Below is a small trained network, with its code and all its weights. Each question gives an input and a class and asks what happens when units are switched off, that is, made to give their printed mean instead of their output.

import numpy as np


def w(rows, s, z=0):
    codes = np.array(rows[::2]) - 128.0
    scale = np.full(codes.shape[1], s)
    scale[-1] = z or s
    return codes * scale


def norm(h):
    return h / np.sqrt((h * h).mean(-1, keepdims=True) + 1e-5)


def f(y):
    return np.maximum(y, 0)


def log_softmax(a):
    a = a - a.max(-1, keepdims=True)
    return a - np.log(np.exp(a).sum(-1, keepdims=True))


def net(x, mask):
    res = np.array(x, float).reshape(1, 6) / 4 @ E
    u = 0
    for l in range(4):
        y = f(norm(res) @ A[l][:, :-1].T + A[l][:, -1])
        res = res + np.where(mask[u : u + 12], y, B[l][:, -1]) @ B[l][:, :-1]
        u += 12
    return log_softmax(norm(res)[-1] @ U[:, :-1].T + U[:, -1])


A, B = {}, {}
E = w([
[89,122,150,100,98],'x0',
[156,78,147,55,225],'x1',
[116,2,80,138,83],'x2',
[145,145,119,92,102],'x3',
[129,128,128,129,129],'x4',
[201,110,198,140,87],'x5',
],0.0064)
A[0] = w([
[86,101,158,33,64,124],'L0N0',
[21,90,233,171,152,125],'L0N1',
[109,82,82,126,113,58],'L0N2',
[96,95,174,255,205,169],'L0N3',
[156,181,118,136,141,201],'L0N4',
[203,143,197,201,75,53],'L0N5',
[76,116,37,92,141,3],'L0N6',
[112,156,62,182,106,39],'L0N7',
[118,151,131,42,74,129],'L0N8',
[145,81,169,99,133,88],'L0N9',
[198,154,59,99,108,117],'L0N10',
[223,103,78,217,183,172],'L0N11',
],0.0079,0.0033)
B[0] = w([
[164,141,92,74,89,205],'L0N0',
[211,185,33,6,58,184],'L0N1',
[153,63,123,151,107,184],'L0N2',
[223,221,80,72,82,227],'L0N3',
[127,84,90,129,65,221],'L0N4',
[77,118,183,104,106,231],'L0N5',
[157,191,101,216,169,186],'L0N6',
[104,114,157,134,99,188],'L0N7',
[194,186,57,104,130,190],'L0N8',
[100,111,178,149,98,181],'L0N9',
[193,219,70,57,55,172],'L0N10',
[85,125,126,2,32,252],'L0N11',
],0.0069,0.0038)
A[1] = w([
[54,235,165,134,189,58],'L1N0',
[130,62,181,98,244,47],'L1N1',
[150,105,180,166,60,43],'L1N2',
[93,190,77,139,89,126],'L1N3',
[142,95,49,144,134,95],'L1N4',
[2,176,65,129,197,38],'L1N5',
[170,243,167,109,124,97],'L1N6',
[160,100,214,162,114,2],'L1N7',
[16,127,56,172,189,79],'L1N8',
[172,110,138,153,92,158],'L1N9',
[36,175,37,153,123,54],'L1N10',
[249,99,113,110,158,92],'L1N11',
],0.0081,0.003)
B[1] = w([
[248,42,98,176,37,158],'L1N0',
[17,183,210,170,151,143],'L1N1',
[126,136,168,177,139,174],'L1N2',
[97,172,121,140,199,247],'L1N3',
[209,104,138,111,101,179],'L1N4',
[170,49,140,181,224,162],'L1N5',
[212,91,104,143,84,253],'L1N6',
[203,56,179,141,125,136],'L1N7',
[226,64,222,180,211,156],'L1N8',
[90,120,124,102,86,192],'L1N9',
[140,93,125,161,254,205],'L1N10',
[94,220,133,146,108,199],'L1N11',
],0.0074,0.005)
A[2] = w([
[84,182,95,135,87,85],'L2N0',
[118,141,71,177,137,80],'L2N1',
[108,107,159,130,61,171],'L2N2',
[201,80,161,16,150,171],'L2N3',
[138,200,163,113,176,51],'L2N4',
[74,159,130,230,124,87],'L2N5',
[115,137,109,2,206,94],'L2N6',
[87,115,142,65,195,10],'L2N7',
[167,174,196,158,190,108],'L2N8',
[56,164,114,218,98,54],'L2N9',
[69,129,175,142,161,3],'L2N10',
[136,161,47,210,247,110],'L2N11',
],0.0071,0.0043)
B[2] = w([
[84,197,156,98,144,156],'L2N0',
[120,160,140,97,130,152],'L2N1',
[100,120,84,156,204,206],'L2N2',
[89,148,109,198,133,253],'L2N3',
[112,202,123,162,96,136],'L2N4',
[21,155,215,170,181,141],'L2N5',
[42,219,178,175,132,167],'L2N6',
[86,106,187,178,76,131],'L2N7',
[71,103,108,160,92,153],'L2N8',
[2,211,215,192,72,142],'L2N9',
[125,68,133,109,119,128],'L2N10',
[132,141,161,51,165,212],'L2N11',
],0.0073,0.0058)
A[3] = w([
[125,126,234,119,21,84],'L3N0',
[156,50,197,32,151,115],'L3N1',
[150,92,236,131,93,20],'L3N2',
[98,152,108,67,57,93],'L3N3',
[245,117,254,184,86,51],'L3N4',
[241,212,200,218,131,254],'L3N5',
[178,128,173,91,56,55],'L3N6',
[146,177,57,29,105,85],'L3N7',
[167,73,246,92,39,18],'L3N8',
[41,88,222,96,155,144],'L3N9',
[218,39,52,194,116,139],'L3N10',
[72,158,208,154,31,175],'L3N11',
],0.0071,0.0038)
B[3] = w([
[157,173,113,126,234,190],'L3N0',
[77,175,177,222,99,138],'L3N1',
[227,98,138,137,253,139],'L3N2',
[115,157,197,85,171,187],'L3N3',
[171,20,84,110,180,164],'L3N4',
[31,27,125,140,41,253],'L3N5',
[150,192,69,150,167,166],'L3N6',
[118,174,121,30,180,195],'L3N7',
[205,158,123,159,207,161],'L3N8',
[97,160,127,127,31,150],'L3N9',
[133,94,135,66,23,179],'L3N10',
[72,136,115,118,211,224],'L3N11',
],0.0069,0.0075)
U = w([
[210,74,165,163,227,136],'0',
[10,155,231,211,82,73],'1',
[192,195,76,70,95,43],'2',
[121,97,145,95,113,254],'3',
[157,28,124,120,13,44],'4',
[138,161,136,53,131,53],'5',
],0.013,0.0065)

Each question gives the input, the list of numbers given to net, and the class t.
The units are the neurons (one row each of A and B). Each row of codes is followed by its name. A weight is (code - 128) times the scale printed after its matrix; where a second scale follows, it is the last column's (A, B and U).
mask holds one flag per neuron, layer by layer. A switched-off neuron (its flag False) gives its mean, the last column of its row in B, instead of its output. The means were averaged over made-up inputs and are rounded, as every weight is.
A unit's drop is (log p(t) with every unit on - log p(t) with that unit switched off) / (log p(t) with every unit on - log p(t) with every unit switched off).
The circuit of an input: a set's keep is (log p(t) with only the set's units on - log p(t) with every unit switched off) / (log p(t) with every unit on - log p(t) with every unit switched off). Starting from the 12 units with the biggest drops (on a tie, the unit counted first), units are removed one at a time, each time the one whose removal leaves the highest keep (on an exact tie, the one counted first), for as long as the keep stays at least 0.8.
units of the circuit, in order: the units of the circuit, biggest drop first
top k neurons: the k neurons with the biggest drops, biggest first
top k neurons in layer l: the k neurons of layer l with the biggest drops, biggest first
input [-5,-5,-8,-2,-5,8], class 0: units of the circuit, in order : (L3N4, L0N1)
input [4,-5,6,8,0,0], class 2: units of the circuit, in order : (L3N5)
input [8,6,4,4,2,-8], class 0: units of the circuit, in order : (L0N6, L0N11, L1N8)
input [-4,3,-6,2,6,-7], class 0: top 2 neurons : (L1N5, L1N10)
input [3,2,0,4,0,-4], class 0: top 2 neurons : (L0N3, L0N6)
input [6,2,-6,1,2,-1], class 4: units of the circuit, in order : (L1N6, L1N0, L3N5)
input [-7,3,-8,-1,-1,-5], class 4: top 2 neurons : (L1N0, L1N6)
input [-2,3,5,-6,-4,-1], class 2: top 2 neurons : (L0N3, L3N5)
input [-7,7,-1,-5,-4,6], class 1: units of the circuit, in order : (L1N11, L3N5)
input [-8,-2,5,-2,-5,8], class 0: top 2 neurons : (L0N5, L0N1)
input [0,6,7,2,-3,7], class 0: top 2 neurons : (L0N9, L3N2)
input [6,8,-5,-3,-1,-7], class 1: top 2 neurons : (L1N1, L2N6)
input [-3,2,-4,-4,-4,3], class 2: top 2 neurons in layer 0 : (L0N3, L0N11)
input [-7,-1,-8,1,5,-6], class 4: top 3 neurons in layer 1 : (L1N0, L1N6, L1N5)
input [3,-7,-3,3,2,-7], class 0: top 2 neurons : (L1N10, L1N5)
input [0,3,-2,-4,4,3], class 2: units of the circuit, in order : (L0N3)
input [0,-8,8,-3,7,-4], class 1: top 2 neurons : (L1N6, L2N9)
input [-1,2,2,-6,2,-2], class 2: top 2 neurons in layer 0 : (L0N3, L0N1)
input [0,-1,7,-7,7,6], class 2: top 2 neurons in layer 0 : (L0N3, L0N1)
input [7,-4,2,-7,5,-3], class 2: units of the circuit, in order : (L0N1)
input [-3,0,-6,0,4,-4], class 4: top 2 neurons : (L1N0, L3N10)
